Below are the code and all the weights of a small trained network. Each question names an input and a class and asks about switching units off, where a switched-off unit gives its printed mean instead of its output.

import numpy as np


def w(rows, s, z=0):
    codes = np.array(rows[::2]) - 128.0
    scale = np.full(codes.shape[1], s)
    scale[-1] = z or s
    return codes * scale


def f(y):
    return np.maximum(y, 0)


def log_softmax(a):
    a = a - a.max(-1, keepdims=True)
    return a - np.log(np.exp(a).sum(-1, keepdims=True))


def net(x, mask):
    res = np.array(x, float).reshape(1, 7) / 4 @ E
    y = f(res @ A[0][:, :-1].T + A[0][:, -1])
    res = res + np.where(mask, y, B[0][:, -1]) @ B[0][:, :-1]
    return log_softmax(res[-1] @ U[:, :-1].T + U[:, -1])


A, B = {}, {}
E = w([
[139,107,121,142],'x0',
[132,122,126,132],'x1',
[123,134,131,123],'x2',
[170,202,118,193],'x3',
[203,132,151,73],'x4',
[116,144,136,113],'x5',
[124,111,252,171],'x6',
],0.015)
A[0] = w([
[9,49,95,157,132],'n1',
[128,152,77,56,119],'n2',
[150,91,205,118,162],'n3',
[137,122,171,108,82],'n4',
[162,93,112,67,115],'n5',
[109,156,228,211,104],'n6',
[144,90,221,103,5],'n7',
[199,134,140,168,142],'n8',
[119,129,214,136,158],'n9',
[225,157,113,160,136],'n10',
[93,164,153,209,106],'n11',
[140,93,220,121,158],'n12',
[193,193,114,149,140],'n13',
[189,73,91,2,130],'n14',
[129,154,60,139,185],'n15',
[127,154,148,191,97],'n16',
[147,99,204,122,65],'n17',
[105,156,197,200,109],'n18',
[124,130,134,55,125],'n19',
],0.012)
B[0] = w([
[82,190,84,33,217],'n1',
[132,104,135,180,198],'n2',
[59,200,114,146,223],'n3',
[158,153,109,121,150],'n4',
[169,114,181,147,180],'n5',
[169,98,143,150,249],'n6',
[209,130,105,40,171],'n7',
[150,115,122,93,194],'n8',
[106,127,124,162,228],'n9',
[108,187,87,95,208],'n10',
[153,77,154,186,199],'n11',
[33,200,63,145,234],'n12',
[78,182,91,124,209],'n13',
[184,53,187,152,244],'n14',
[124,148,128,76,219],'n15',
[127,125,130,181,176],'n16',
[115,167,67,1,178],'n17',
[168,84,174,163,219],'n18',
[134,98,144,124,173],'n19',
],0.0086,0.013)
U = w([
[119,161,110,10,254],'0',
[32,189,74,141,74],'1',
[146,89,211,148,52],'2',
],0.011,0.0034)

Each question gives the input, the list of numbers given to net, and the class t.
The units are the neurons (one row each of A and B). Each row of codes is followed by its name. A weight is (code - 128) times the scale printed after its matrix; where a second scale follows, it is the last column's (A, B and U).
mask holds one flag per neuron, in row order. A switched-off neuron (its flag False) gives its mean, the last column of its row in B, instead of its output. The means were averaged over made-up inputs and are rounded, as every weight is.
A unit's drop is (log p(t) with every unit on - log p(t) with that unit switched off) / (log p(t) with every unit on - log p(t) with every unit switched off).
The circuit of an input: a set's keep is (log p(t) with only the set's units on - log p(t) with every unit switched off) / (log p(t) with every unit on - log p(t) with every unit switched off). Starting from the 12 units with the biggest drops (on a tie, the unit counted first), units are removed one at a time, each time the one whose removal leaves the highest keep (on an exact tie, the one counted first), for as long as the keep stays at least 0.8.
units of the circuit, in order: the units of the circuit, biggest drop first
top k neurons: the k neurons with the biggest drops, biggest first
drop of u: that unit's drop, to one decimal
input [-4,-3,1,1,2,4,4], class 1: top neuron => n12
input [0,5,3,0,-3,-5,8], class 1: top 4 neurons => n12, n3, n14, n17
input [-1,-1,-3,-8,-6,3,8], class 1: top 2 neurons => n12, n3
input [7,-3,3,-5,-6,-2,-3], class 0: top 2 neurons => n1, n12
input [2,-6,-6,0,-5,-5,-8], class 0: units of the circuit, in order => n12, n15
input [-8,7,8,-2,3,-1,-8], class 2: units of the circuit, in order => n14, n2
input [-1,3,-4,3,6,-5,8], class 1: top 2 neurons => n12, n3
input [8,1,-8,-4,2,6,7], class 0: top 3 neurons => n7, n17, n13
input [5,-7,0,-8,6,-8,8], class 0: top 2 neurons => n7, n17
input [-2,-7,4,-1,-7,1,-8], class 0: top 4 neurons => n12, n15, n1, n3
input [8,-2,-2,-5,-2,-2,5], class 1: top 2 neurons => n12, n3
input [-4,-4,3,-5,-1,8,8], class 1: top 3 neurons => n12, n3, n9
input [2,3,7,3,-8,0,7], class 2: top 3 neurons => n18, n6, n11
input [-2,-5,-1,3,-7,-2,6], class 2: units of the circuit, in order => n18
input [4,-3,6,-6,-1,6,3], class 1: top 3 neurons => n12, n3, n15
input [5,4,-4,-5,1,-6,-2], class 2: top 2 neurons => n14, n17
input [-7,-1,6,8,4,5,4], class 1: drop of n14 => 0.2
input [4,-6,8,-8,3,-4,-2], class 2: drop of n14 => 0.4
input [2,-6,4,1,2,8,5], class 1: drop of n3 => 0.2
input [0,-7,-2,-2,6,-7,6], class 0: units of the circuit, in order => n17
